Below are the code and all the weights of a small trained network. Each question names an input and a class and asks about switching units off, where a switched-off unit gives its printed mean instead of its output.

import numpy as np


def w(rows, s, z=0):
    codes = np.array(rows[::2]) - 128.0
    scale = np.full(codes.shape[1], s)
    scale[-1] = z or s
    return codes * scale


def norm(h):
    return h / np.sqrt((h * h).mean(-1, keepdims=True) + 1e-5)


def f(y):
    return np.maximum(y, 0)


def log_softmax(a):
    a = a - a.max(-1, keepdims=True)
    return a - np.log(np.exp(a).sum(-1, keepdims=True))


def net(x, mask):
    res = np.array(x, float).reshape(1, 6) / 4 @ E
    u = 0
    for l in range(4):
        y = f(norm(res) @ A[l][:, :-1].T + A[l][:, -1])
        res = res + np.where(mask[u : u + 3], y, B[l][:, -1]) @ B[l][:, :-1]
        u += 3
    return log_softmax(norm(res)[-1] @ U[:, :-1].T + U[:, -1])


A, B = {}, {}
E = w([
[124,185,112,92,92,108,158,42],'x0',
[227,142,216,128,124,54,158,89],'x1',
[156,249,155,88,153,86,49,168],'x2',
[67,118,78,239,53,34,163,135],'x3',
[182,203,130,100,28,121,240,163],'x4',
[100,124,189,142,192,49,152,2],'x5',
],0.011)
A[0] = w([
[122,77,118,133,132,161,150,133,75],'L0N0',
[179,131,177,114,113,114,194,97,2],'L0N1',
[99,2,118,167,135,141,139,132,94],'L0N2',
],0.048,0.006)
B[0] = w([
[47,171,111,102,118,122,68,179,180],'L0N0',
[192,233,235,134,112,94,183,45,211],'L0N1',
[78,76,8,110,244,166,230,212,252],'L0N2',
],0.016,0.029)
A[1] = w([
[62,134,147,186,71,57,134,103,26],'L1N0',
[159,133,196,103,170,133,86,166,118],'L1N1',
[51,84,176,154,186,104,107,2,2],'L1N2',
],0.035,0.0045)
B[1] = w([
[89,192,181,151,150,94,221,221,233],'L1N0',
[243,186,92,149,201,184,51,166,254],'L1N1',
[83,47,161,55,179,135,38,5,244],'L1N2',
],0.014,0.0095)
A[2] = w([
[128,125,79,190,83,97,187,139,100],'L2N0',
[99,71,114,142,3,193,99,168,5],'L2N1',
[121,177,113,114,47,157,142,184,159],'L2N2',
],0.043,0.0022)
B[2] = w([
[24,164,176,157,72,94,146,162,253],'L2N0',
[95,136,26,47,138,187,72,198,160],'L2N1',
[152,63,47,97,250,168,153,31,246],'L2N2',
],0.014,0.012)
A[3] = w([
[127,40,72,131,86,143,131,185,54],'L3N0',
[144,59,142,152,6,169,124,176,1],'L3N1',
[82,36,174,106,4,127,151,178,38],'L3N2',
],0.043,0.0029)
B[3] = w([
[173,76,44,98,138,188,101,48,249],'L3N0',
[137,134,229,78,108,117,157,56,128],'L3N1',
[103,208,93,188,112,92,249,101,134],'L3N2',
],0.017,0.018)
U = w([
[108,90,199,153,78,84,101,229,44],'0',
[62,178,133,166,129,74,212,159,116],'1',
[125,103,176,185,51,93,79,197,3],'2',
[241,154,119,164,124,164,42,212,133],'3',
[221,178,218,125,105,94,146,4,181],'4',
[58,66,199,125,142,68,6,68,64],'5',
[83,77,15,100,187,162,122,152,198],'6',
],0.013,0.0078)

Each question gives the input, the list of numbers given to net, and the class t.
The units are the neurons (one row each of A and B). Each row of codes is followed by its name. A weight is (code - 128) times the scale printed after its matrix; where a second scale follows, it is the last column's (A, B and U).
mask holds one flag per neuron, layer by layer. A switched-off neuron (its flag False) gives its mean, the last column of its row in B, instead of its output. The means were averaged over made-up inputs and are rounded, as every weight is.
A unit's drop is (log p(t) with every unit on - log p(t) with that unit switched off) / (log p(t) with every unit on - log p(t) with every unit switched off).
The circuit of an input: a set's keep is (log p(t) with only the set's units on - log p(t) with every unit switched off) / (log p(t) with every unit on - log p(t) with every unit switched off). Starting from all 12 units, units are removed one at a time, each time the one whose removal leaves the highest keep (on an exact tie, the one counted first), for as long as the keep stays at least 0.8.
circuit, biggest first: the units of the circuit, biggest drop first
unit that matters most: the unit with the biggest drop
k most important neurons: the k neurons with the biggest drops, biggest first
top k neurons in layer l: the k neurons of layer l with the biggest drops, biggest first
drop when u is switched off: that unit's drop, to one decimal
input [-2,2,-7,0,2,7], class 1: unit that matters most	L0N1
input [-4,-6,7,6,6,4], class 1: circuit, biggest first	(L0N2, L1N0)
input [-2,5,-7,-4,-3,8], class 1: 3 most important neurons	(L0N2, L0N1, L3N0)
input [-6,-6,2,-8,4,0], class 3: circuit, biggest first	(L0N2, L1N1)
input [-5,-2,8,2,4,5], class 3: circuit, biggest first	(L0N2, L1N1, L0N1)
input [0,2,6,4,-5,-5], class 3: circuit, biggest first	(L0N2, L1N1)
input [-3,8,8,-4,-3,-2], class 3: 2 most important neurons	(L1N1, L0N2)
input [-2,4,6,-3,-4,7], class 5: circuit, biggest first	(L1N2, L0N2)
input [-1,5,5,6,-6,-3], class 1: circuit, biggest first	(L1N0, L0N2)
input [0,-4,6,-7,2,-8], class 3: 3 most important neurons	(L0N2, L1N1, L0N0)
input [6,7,7,-1,-7,-6], class 3: 2 most important neurons	(L0N2, L0N1)
input [-7,6,0,2,-1,5], class 1: 2 most important neurons	(L0N2, L3N0)
input [7,-5,7,0,8,1], class 4: top 2 neurons in layer 0	(L0N2, L0N0)
input [-7,4,-6,-8,6,0], class 4: circuit, biggest first	(L0N1)
input [0,-5,-8,-1,7,8], class 1: 2 most important neurons	(L0N1, L3N0)
input [-8,-4,8,-8,8,-7], class 3: top 2 neurons in layer 0	(L0N2, L0N0)
input [-8,8,8,6,-2,0], class 3: 3 most important neurons	(L0N2, L1N1, L0N1)
input [-5,2,2,7,6,-3], class 1: drop when L0N2 is switched off	0.1
input [5,1,0,3,5,2], class 4: drop when L0N1 is switched off	0.2
input [4,3,8,-1,-8,5], class 5: top neuron in layer 0	(L0N2)
